Below is a small trained network, with its code and all its weights. Each question gives an input and a class and asks what happens when units are switched off, that is, made to give their printed mean instead of their output.

import numpy as np


def w(rows, s, z=0):
    codes = np.array(rows[::2]) - 128.0
    scale = np.full(codes.shape[1], s)
    scale[-1] = z or s
    return codes * scale


def f(y):
    return y / 2 * (1 + np.tanh(0.7978845608 * (y + 0.044715 * y**3)))


def log_softmax(a):
    a = a - a.max(-1, keepdims=True)
    return a - np.log(np.exp(a).sum(-1, keepdims=True))


def net(x, mask):
    res = np.array(x, float).reshape(1, 4) / 4 @ E
    y = f(res @ A[0][:, :-1].T + A[0][:, -1])
    res = res + np.where(mask, y, B[0][:, -1]) @ B[0][:, :-1]
    return log_softmax(res[-1] @ U[:, :-1].T + U[:, -1])


A, B = {}, {}
E = w([
[76,66,141,193,253],'x0',
[148,223,149,251,106],'x1',
[225,82,15,165,159],'x2',
[224,196,167,69,218],'x3',
],0.0075)
A[0] = w([
[127,37,95,32,149,147],'N1',
[60,100,106,157,65,63],'N2',
[71,189,183,133,126,135],'N3',
[189,113,172,74,176,60],'N4',
[72,52,111,175,64,52],'N5',
[116,92,154,163,183,50],'N6',
[140,171,138,254,68,2],'N7',
[122,89,172,208,187,78],'N8',
[102,80,142,160,213,101],'N9',
[176,176,176,100,176,66],'N10',
[193,156,148,129,24,83],'N11',
[91,75,158,26,135,98],'N12',
[105,90,111,163,80,17],'N13',
[222,115,82,94,22,110],'N14',
[131,166,169,150,101,121],'N15',
[87,153,240,72,84,39],'N16',
[207,102,31,147,156,16],'N17',
[165,131,155,51,189,74],'N18',
[99,69,152,149,203,124],'N19',
[176,173,147,102,175,47],'N20',
[77,157,227,142,128,92],'N21',
[121,183,130,203,137,188],'N22',
[96,22,111,90,87,28],'N23',
[187,196,169,157,168,58],'N24',
[201,137,59,181,127,133],'N25',
[88,143,202,101,121,88],'N26',
[166,133,122,52,44,81],'N27',
[124,88,112,42,107,22],'N28',
[188,90,38,161,99,61],'N29',
],0.011,0.0051)
B[0] = w([
[164,154,172,247,97,234],'N1',
[74,115,61,74,110,192],'N2',
[155,78,138,151,165,210],'N3',
[80,137,73,137,109,179],'N4',
[83,143,90,110,95,204],'N5',
[81,168,140,38,209,156],'N6',
[118,170,120,199,117,209],'N7',
[115,183,173,69,154,188],'N8',
[114,166,173,77,149,197],'N9',
[65,134,78,118,87,192],'N10',
[92,192,174,62,186,221],'N11',
[150,137,147,204,120,204],'N12',
[57,135,84,115,135,150],'N13',
[119,142,157,101,168,253],'N14',
[141,128,154,153,145,171],'N15',
[116,77,127,136,197,223],'N16',
[114,70,126,136,212,215],'N17',
[68,140,67,146,76,192],'N18',
[124,173,172,87,138,199],'N19',
[62,114,80,107,118,175],'N20',
[132,72,122,158,175,211],'N21',
[180,149,129,180,88,217],'N22',
[98,156,106,167,117,182],'N23',
[95,141,68,170,76,197],'N24',
[147,67,152,177,188,230],'N25',
[107,60,116,136,162,187],'N26',
[99,169,171,86,184,215],'N27',
[115,172,149,182,151,162],'N28',
[109,89,118,113,170,213],'N29',
],0.012,0.0077)
U = w([
[102,202,194,63,183,116],'0',
[120,9,128,150,195,104],'1',
[61,153,17,122,103,138],'2',
[135,176,146,209,125,131],'3',
[174,108,175,131,111,252],'4',
[148,126,116,89,126,107],'5',
[140,108,112,93,105,106],'6',
],0.016,0.018)

Each question gives the input, the list of numbers given to net, and the class t.
The units are the neurons (one row each of A and B). Each row of codes is followed by its name. A weight is (code - 128) times the scale printed after its matrix; where a second scale follows, it is the last column's (A, B and U).
mask holds one flag per neuron, in row order. A switched-off neuron (its flag False) gives its mean, the last column of its row in B, instead of its output. The means were averaged over made-up inputs and are rounded, as every weight is.
A unit's drop is (log p(t) with every unit on - log p(t) with that unit switched off) / (log p(t) with every unit on - log p(t) with every unit switched off).
The circuit of an input: a set's keep is (log p(t) with only the set's units on - log p(t) with every unit switched off) / (log p(t) with every unit on - log p(t) with every unit switched off). Starting from the 12 units with the biggest drops (on a tie, the unit counted first), units are removed one at a time, each time the one whose removal leaves the highest keep (on an exact tie, the one counted first), for as long as the keep stays at least 0.8.
units of the circuit, in order: the units of the circuit, biggest drop first
most important unit: the unit with the biggest drop
top k neurons: the k neurons with the biggest drops, biggest first
drop when u is switched off: that unit's drop, to one decimal
input [-2,-7,-8,4], class 1: most important unit -> N16
input [4,5,-2,5], class 2: units of the circuit, in order -> N24, N10
input [6,-5,3,-7], class 2: top 2 neurons -> N5, N23
input [-8,-2,-3,-8], class 0: top 3 neurons -> N27, N11, N14
input [-2,-7,5,7], class 2: top 4 neurons -> N18, N4, N20, N10
input [-1,-1,3,-1], class 4: top 3 neurons -> N16, N21, N26
input [4,0,-5,0], class 1: top 3 neurons -> N11, N21, N27
input [3,5,-6,-5], class 1: top 2 neurons -> N21, N3
input [-6,-7,2,-5], class 3: top 3 neurons -> N1, N12, N23
input [-4,-1,7,8], class 2: top 3 neurons -> N18, N4, N10
input [-2,3,4,-1], class 1: top 2 neurons -> N25, N1
input [6,-8,-7,-1], class 3: top 2 neurons -> N1, N12
input [-2,3,-3,-4], class 2: top 4 neurons -> N1, N25, N2, N12
input [-3,6,1,-7], class 2: units of the circuit, in order -> N2
input [-5,1,6,4], class 1: drop when N25 is switched off -> 1.5
input [6,5,5,-5], class 0: drop when N8 is switched off -> 0.3
input [0,-8,7,0], class 3: drop when N17 is switched off -> -0.1
